Here is a tiny trained network, its code and every weight. The questions are about switching its units off for an input and a class, where a switched-off unit gives its printed mean instead of its output.

import numpy as np


def w(rows, s, z=0):
    codes = np.array(rows[::2]) - 128.0
    scale = np.full(codes.shape[1], s)
    scale[-1] = z or s
    return codes * scale


def norm(h):
    return h / np.sqrt((h * h).mean(-1, keepdims=True) + 1e-5)


def f(y):
    return y / 2 * (1 + np.tanh(0.7978845608 * (y + 0.044715 * y**3)))


def log_softmax(a):
    a = a - a.max(-1, keepdims=True)
    return a - np.log(np.exp(a).sum(-1, keepdims=True))


def net(x, mask):
    res = np.array(x, float).reshape(1, 5) / 4 @ E
    u = 0
    for l in range(3):
        y = f(norm(res) @ A[l][:, :-1].T + A[l][:, -1])
        res = res + np.where(mask[u : u + 3], y, B[l][:, -1]) @ B[l][:, :-1]
        u += 3
    return log_softmax(norm(res)[-1] @ U[:, :-1].T + U[:, -1])


A, B = {}, {}
E = w([
[147,139,74,220,180],'x0',
[254,95,158,72,167],'x1',
[139,141,110,128,112],'x2',
[133,132,120,128,120],'x3',
[41,141,39,111,204],'x4',
],0.0059)
A[0] = w([
[182,144,51,2,253,4],'0.n1',
[47,128,159,128,44,51],'0.n2',
[187,83,102,125,203,119],'0.n3',
],0.0075,0.0044)
B[0] = w([
[68,139,231,208,2,254],'0.n1',
[204,219,173,111,140,191],'0.n2',
[173,133,100,122,124,211],'0.n3',
],0.0084,0.0035)
A[1] = w([
[156,12,104,34,89,77],'1.n1',
[45,147,123,73,86,114],'1.n2',
[114,149,143,255,88,1],'1.n3',
],0.0083,0.0051)
B[1] = w([
[254,76,171,74,3,164],'1.n1',
[161,193,116,31,213,204],'1.n2',
[171,15,172,204,215,254],'1.n3',
],0.008,0.0028)
A[2] = w([
[205,108,127,191,128,185],'2.n1',
[92,104,121,237,149,253],'2.n2',
[83,169,250,104,34,42],'2.n3',
],0.011,0.0015)
B[2] = w([
[147,195,179,77,244,224],'2.n1',
[155,59,135,89,2,238],'2.n2',
[62,78,42,192,122,254],'2.n3',
],0.0093,0.0083)
U = w([
[24,97,51,158,71,43],'0',
[191,58,196,132,90,94],'1',
[130,233,148,60,253,253],'2',
],0.013,0.00069)

Each question gives the input, the list of numbers given to net, and the class t.
The units are the neurons (one row each of A and B). Each row of codes is followed by its name. A weight is (code - 128) times the scale printed after its matrix; where a second scale follows, it is the last column's (A, B and U).
mask holds one flag per neuron, layer by layer. A switched-off neuron (its flag False) gives its mean, the last column of its row in B, instead of its output. The means were averaged over made-up inputs and are rounded, as every weight is.
A unit's drop is (log p(t) with every unit on - log p(t) with that unit switched off) / (log p(t) with every unit on - log p(t) with every unit switched off).
The circuit of an input: a set's keep is (log p(t) with only the set's units on - log p(t) with every unit switched off) / (log p(t) with every unit on - log p(t) with every unit switched off). Starting from all 9 units, units are removed one at a time, each time the one whose removal leaves the highest keep (on an exact tie, the one counted first), for as long as the keep stays at least 0.8.
circuit, biggest first: the units of the circuit, biggest drop first
top k neurons: the k neurons with the biggest drops, biggest first
k most important neurons of layer l: the k neurons of layer l with the biggest drops, biggest first
drop when u is switched off: that unit's drop, to one decimal
input [-1,-3,-7,-6,6], class 2: circuit, biggest first	(2.n3)
input [-5,-5,-6,0,1], class 2: top 3 neurons	(1.n2 0.n1 2.n2)
input [-2,8,-7,-2,1], class 0: top 3 neurons	(0.n1 2.n3 1.n3)
input [5,1,4,7,-3], class 2: top 2 neurons	(2.n1 0.n1)
input [4,-8,1,-7,-4], class 1: top 2 neurons	(1.n3 2.n2)
input [-5,-7,-7,3,2], class 2: top 3 neurons	(1.n2 0.n1 2.n2)
input [-5,6,-6,-6,1], class 0: top 3 neurons	(0.n1 2.n3 1.n3)
input [7,2,1,8,-1], class 2: top 2 neurons	(0.n1 2.n1)
input [-8,5,-4,2,8], class 0: circuit, biggest first	(0.n1 2.n3)
input [1,8,7,3,0], class 2: top 3 neurons	(2.n2 2.n1 0.n3)
input [-6,-3,-2,5,3], class 2: top 2 neurons	(1.n2 0.n1)
input [-2,-6,6,-3,4], class 2: top 2 neurons	(1.n2 2.n3)
input [4,2,5,-8,3], class 1: drop when 2.n2 is switched off	0.2
input [0,6,-2,4,3], class 0: drop when 1.n3 is switched off	-0.1
input [-3,5,4,-1,5], class 0: drop when 0.n1 is switched off	1.8
input [-4,5,7,-1,5], class 0: drop when 2.n3 is switched off	0.1
input [-4,-4,-8,3,-6], class 0: circuit, biggest first	(2.n3)
input [3,-5,-3,-3,-1], class 1: 2 most important neurons of layer 2	(2.n2 2.n3)
